[[-54  -6  43]
 [ 12  31  -1]
 [ -6  23   7]]
=>
[[-54  -6  43]
 [ -6  23   7]
 [ 12  31  -1]]

[[-16   7   8  14 -26  14  62  28]
 [  3 -17 -24  -3  -7 -49  28  -3]
 [-16  -1   3  15 -33  15  55  35]
 [  1 -10 -23  -5  -6 -44  26  -6]
 [-20   4   4  16 -27   9  58  53]
 [-11 -14 -16  12 -22 -48  58  16]]
=>
[[  3 -17 -24  -3  -7 -49  28  -3]
 [-11 -14 -16  12 -22 -48  58  16]
 [  1 -10 -23  -5  -6 -44  26  -6]
 [-16  -1   3  15 -33  15  55  35]
 [-20   4   4  16 -27   9  58  53]
 [-16   7   8  14 -26  14  62  28]]

[[ -7 -28  -1  -2  47 -34  -8  -1  15]
 [ 41 -15  -5 -27  -1  30   4  26 -21]
 [ 14 -26  -3 -21  22 -25  34  12 -25]
 [  2  -1 -16  28 -43  10 -14 -19  -8]
 [ -7  40  -3  33 -42  -3  -2 -20 -10]
 [ 36 -14 -13 -20 -23  59 -16   5  -7]]
=>
[[ -7 -28  -1  -2  47 -34  -8  -1  15]
 [ 14 -26  -3 -21  22 -25  34  12 -25]
 [ 41 -15  -5 -27  -1  30   4  26 -21]
 [ 36 -14 -13 -20 -23  59 -16   5  -7]
 [  2  -1 -16  28 -43  10 -14 -19  -8]
 [ -7  40  -3  33 -42  -3  -2 -20 -10]]

[[  3   9 -11  16   0 -10]
 [ 13 -20 -28  20 -32 -60]
 [-21 -65  28 -33  -3  -4]
 [  5  32   9  -1  11  31]]
=>
[[-21 -65  28 -33  -3  -4]
 [ 13 -20 -28  20 -32 -60]
 [  3   9 -11  16   0 -10]
 [  5  32   9  -1  11  31]]

[[  2  -7  -1  22  11   7   4]
 [  5   0   1 -18  34   7  -4]
 [  0   6  -4  24 -16   2  -4]
 [ 15   2  -2  16 -67  -8  -6]
 [ 13   8   5  44  14   4   3]]
=>
[[  2  -7  -1  22  11   7   4]
 [  5   0   1 -18  34   7  -4]
 [ 15   2  -2  16 -67  -8  -6]
 [  0   6  -4  24 -16   2  -4]
 [ 13   8   5  44  14   4   3]]

[[-28  -6 -21 -38   8]
 [-25  27 -40 -39 -66]
 [-39 -18 -42 -30 -24]
 [ 10   5  55  -1 -28]
 [ 12 -19   2  44 -39]
 [ 28  12  11   5  27]
 [  3   8  -4  -3  41]
 [ -9  21 -16  24 -33]
 [-12 -21  16  38  50]
 [ 44  31  50  73  19]]
=>
[[-12 -21  16  38  50]
 [ 12 -19   2  44 -39]
 [-39 -18 -42 -30 -24]
 [-28  -6 -21 -38   8]
 [ 10   5  55  -1 -28]
 [  3   8  -4  -3  41]
 [ 28  12  11   5  27]
 [ -9  21 -16  24 -33]
 [-25  27 -40 -39 -66]
 [ 44  31  50  73  19]]

[[ 22 -12  -1  10   2   5   1]
 [-43   7   5   4  10  45   5]
 [-23 -45 -12 -69   5  -9 -13]
 [  5   3  -7  -2  25   0  -8]
 [-59   2   7   8 -11  27  -6]
 [-15  27  12  -8  18   7   5]]
=>
[[-23 -45 -12 -69   5  -9 -13]
 [ 22 -12  -1  10   2   5   1]
 [-59   2   7   8 -11  27  -6]
 [  5   3  -7  -2  25   0  -8]
 [-43   7   5   4  10  45   5]
 [-15  27  12  -8  18   7   5]]
---
[[-38  10  -6 -42  -4   0 -22 -44]
 [  0 -15 -19 -10  16  -1  16  12]
 [ 10 -19 -22 -10  36 -22  20  33]
 [-30  -9 -31 -74  26 -23   1 -18]
 [-13   7   8  -2 -17  14 -12 -26]]
=>
[[ 10  -6 -42  -4   0 -22 -44 -38]
 [-15 -19 -10  16  -1  16  12   0]
 [-19 -22 -10  36 -22  20  33  10]
 [ -9 -31 -74  26 -23   1 -18 -30]
 [  7   8  -2 -17  14 -12 -26 -13]]

[[  1 -21   2  -1   2  12   0   4  -3   1  -9  11  -1  -1   4  -1]
 [ 25  42 -12  -5 -22 -52  16   2   8  -7 -22 -11  32  66 -28  21]
 [ -1 -18   1   2  13 -32  -2 -10   6 -12  20 -15   3   5 -14  18]
 [ -1 -22   2   1  12 -11  -3  -5   4  -9  13 -66   2   3 -10  12]
 [-12 -30   4   0  15  -7  -4 -11  -2  -9  22  -7   2   1  -8  14]]
=>
[[-21   2  -1   2  12   0   4  -3   1  -9  11  -1  -1   4  -1   1]
 [ 42 -12  -5 -22 -52  16   2   8  -7 -22 -11  32  66 -28  21  25]
 [-18   1   2  13 -32  -2 -10   6 -12  20 -15   3   5 -14  18  -1]
 [-22   2   1  12 -11  -3  -5   4  -9  13 -66   2   3 -10  12  -1]
 [-30   4   0  15  -7  -4 -11  -2  -9  22  -7   2   1  -8  14 -12]]

[[ 59  -7  15 -42 -13  18  43  14  -9 -11 -24 -70  40   4   7]
 [  0 -27  19  -3 -16 -18 -21   6   5   6  20   0  15 -19 -26]
 [  0 -26  19  -3 -16 -19 -22   7   4   5  19  -1  15 -21 -25]]
=>
[[ -7  15 -42 -13  18  43  14  -9 -11 -24 -70  40   4   7  59]
 [-27  19  -3 -16 -18 -21   6   5   6  20   0  15 -19 -26   0]
 [-26  19  -3 -16 -19 -22   7   4   5  19  -1  15 -21 -25   0]]

[[-18  34  19  31  21 -26 -24 -31  14  13   4  -2  14 -22  51]
 [  2  -9 -14   2  -8  19  -6  14  -3 -16   3  -4   1  -5 -19]
 [  3   1 -25  47   2 -27  -4  32  42 -49  54  14  -5 -17  21]
 [ 16   2 -11  28  -3  -5   4  -3  16 -16  20 -16  16  -1   8]]
=>
[[ 34  19  31  21 -26 -24 -31  14  13   4  -2  14 -22  51 -18]
 [ -9 -14   2  -8  19  -6  14  -3 -16   3  -4   1  -5 -19   2]
 [  1 -25  47   2 -27  -4  32  42 -49  54  14  -5 -17  21   3]
 [  2 -11  28  -3  -5   4  -3  16 -16  20 -16  16  -1   8  16]]

[[ -8  -8 -16 -11   2  18]
 [ -1   0  -1   0   0   0]
 [  7  -5   2  -8 -14   2]
 [  1   1   3 -10  -4   9]
 [  9  18 -11 -11  13  -3]
 [ 13  63  10  19   1   0]
 [ -7  -6  -5 -26  15  11]
 [ 17  34 -14 -12 -28   3]
 [  3   3   7   4  -1  -7]]
=>
[[ -8 -16 -11   2  18  -8]
 [  0  -1   0   0   0  -1]
 [ -5   2  -8 -14   2   7]
 [  1   3 -10  -4   9   1]
 [ 18 -11 -11  13  -3   9]
 [ 63  10  19   1   0  13]
 [ -6  -5 -26  15  11  -7]
 [ 34 -14 -12 -28   3  17]
 [  3   7   4  -1  -7   3]]

[[ 40  19  26  24   7  60  10  25]
 [  7  -8 -13  35  13 -13   7 -19]]
=>
[[ 19  26  24   7  60  10  25  40]
 [ -8 -13  35  13 -13   7 -19   7]]
